Below are the code and all the weights of a small trained network. Each question names an input and a class and asks about switching units off, where a switched-off unit gives its printed mean instead of its output.

import numpy as np


def w(rows, s, z=0):
    codes = np.array(rows[::2]) - 128.0
    scale = np.full(codes.shape[1], s)
    scale[-1] = z or s
    return codes * scale


def f(y):
    return np.maximum(y, 0)


def log_softmax(a):
    a = a - a.max(-1, keepdims=True)
    return a - np.log(np.exp(a).sum(-1, keepdims=True))


def net(x, mask):
    res = np.array(x, float).reshape(1, 5) / 4 @ E
    y = f(res @ A[0][:, :-1].T + A[0][:, -1])
    res = res + np.where(mask, y, B[0][:, -1]) @ B[0][:, :-1]
    return log_softmax(res[-1] @ U[:, :-1].T + U[:, -1])


A, B = {}, {}
E = w([
[140,106,64,113,249,155,77,209,134,98],'x0',
[81,104,178,200,206,43,54,73,135,113],'x1',
[129,124,140,128,130,134,127,133,134,128],'x2',
[127,130,124,126,127,128,127,126,126,122],'x3',
[111,76,181,159,162,176,95,147,5,166],'x4',
],0.013)
A[0] = w([
[114,127,161,154,186,47,91,80,137,120,133],'N0',
[120,128,146,148,151,96,114,125,81,137,75],'N1',
[126,117,171,136,140,166,113,138,3,147,142],'N2',
[134,116,118,126,222,157,115,184,91,137,2],'N3',
[106,116,162,145,172,90,94,85,107,102,8],'N4',
[136,124,76,122,212,145,113,179,143,121,137],'N5',
],0.031,0.0077)
B[0] = w([
[97,64,156,144,91,3,143,132,123,150,255],'N0',
[148,146,173,116,122,161,90,81,201,151,180],'N1',
[174,113,138,104,106,187,135,117,18,103,239],'N2',
[120,74,82,106,35,154,154,165,169,212,235],'N3',
[198,218,131,121,118,127,81,95,153,79,212],'N4',
[138,221,82,149,187,102,108,189,131,90,249],'N5',
],0.031,0.04)
U = w([
[189,204,102,82,2,120,155,142,170,142,253],'0',
[57,23,193,177,146,61,147,82,173,121,117],'1',
[102,76,184,114,184,234,189,81,28,68,145],'2',
[177,47,236,126,130,132,47,42,72,88,75],'3',
[105,235,69,133,240,200,114,179,192,100,117],'4',
[88,142,96,224,196,22,74,205,192,125,47],'5',
[133,106,48,116,176,250,109,218,75,160,80],'6',
],0.0077,0.011)

Each question gives the input, the list of numbers given to net, and the class t.
The units are the neurons (one row each of A and B). Each row of codes is followed by its name. A weight is (code - 128) times the scale printed after its matrix; where a second scale follows, it is the last column's (A, B and U).
mask holds one flag per neuron, in row order. A switched-off neuron (its flag False) gives its mean, the last column of its row in B, instead of its output. The means were averaged over made-up inputs and are rounded, as every weight is.
A unit's drop is (log p(t) with every unit on - log p(t) with that unit switched off) / (log p(t) with every unit on - log p(t) with every unit switched off).
The circuit of an input: a set's keep is (log p(t) with only the set's units on - log p(t) with every unit switched off) / (log p(t) with every unit on - log p(t) with every unit switched off). Starting from all 6 units, units are removed one at a time, each time the one whose removal leaves the highest keep (on an exact tie, the one counted first), for as long as the keep stays at least 0.8.
circuit, biggest first: the units of the circuit, biggest drop first
unit that matters most: the unit with the biggest drop
top k neurons: the k neurons with the biggest drops, biggest first
drop when u is switched off: that unit's drop, to one decimal
input [-4,4,-1,-7,0], class 1: top 4 neurons	[N5 N2 N0 N3]
input [5,1,4,5,-1], class 5: unit that matters most	N2
input [8,3,-2,-5,0], class 5: top 2 neurons	[N5 N2]
input [-5,8,-5,8,1], class 3: top 2 neurons	[N4 N5]
input [-1,0,1,2,1], class 2: circuit, biggest first	[N5 N0 N3]
input [5,-3,7,6,0], class 4: circuit, biggest first	[N0 N5]
input [0,7,2,-7,0], class 1: top 2 neurons	[N0 N5]
input [5,-2,6,-2,-2], class 4: top 3 neurons	[N0 N5 N2]
input [-2,1,-5,-6,-3], class 1: top 4 neurons	[N5 N2 N4 N3]
input [6,-7,-3,4,0], class 4: top 2 neurons	[N0 N5]
input [7,1,1,8,-7], class 5: top 2 neurons	[N2 N4]
input [8,6,-2,-3,0], class 5: top 2 neurons	[N5 N0]
input [0,-5,-6,-1,6], class 2: top 2 neurons	[N2 N5]
input [-1,0,4,3,7], class 2: circuit, biggest first	[N2]
input [6,-8,-2,8,-3], class 4: top 2 neurons	[N0 N5]
input [6,-5,-6,7,0], class 4: top 3 neurons	[N0 N5 N2]
input [3,-1,-5,7,-2], class 4: top 2 neurons	[N0 N2]
input [5,7,4,-6,0], class 5: top 2 neurons	[N0 N5]
input [-6,-4,-6,-8,4], class 2: drop when N3 is switched off	0.0
input [-7,4,0,-5,-4], class 1: drop when N5 is switched off	0.6
input [0,1,-6,4,-7], class 1: drop when N4 is switched off	0.3
input [-1,-2,-5,-6,8], class 2: drop when N2 is switched off	0.4
input [-3,-1,6,-8,5], class 2: unit that matters most	N0
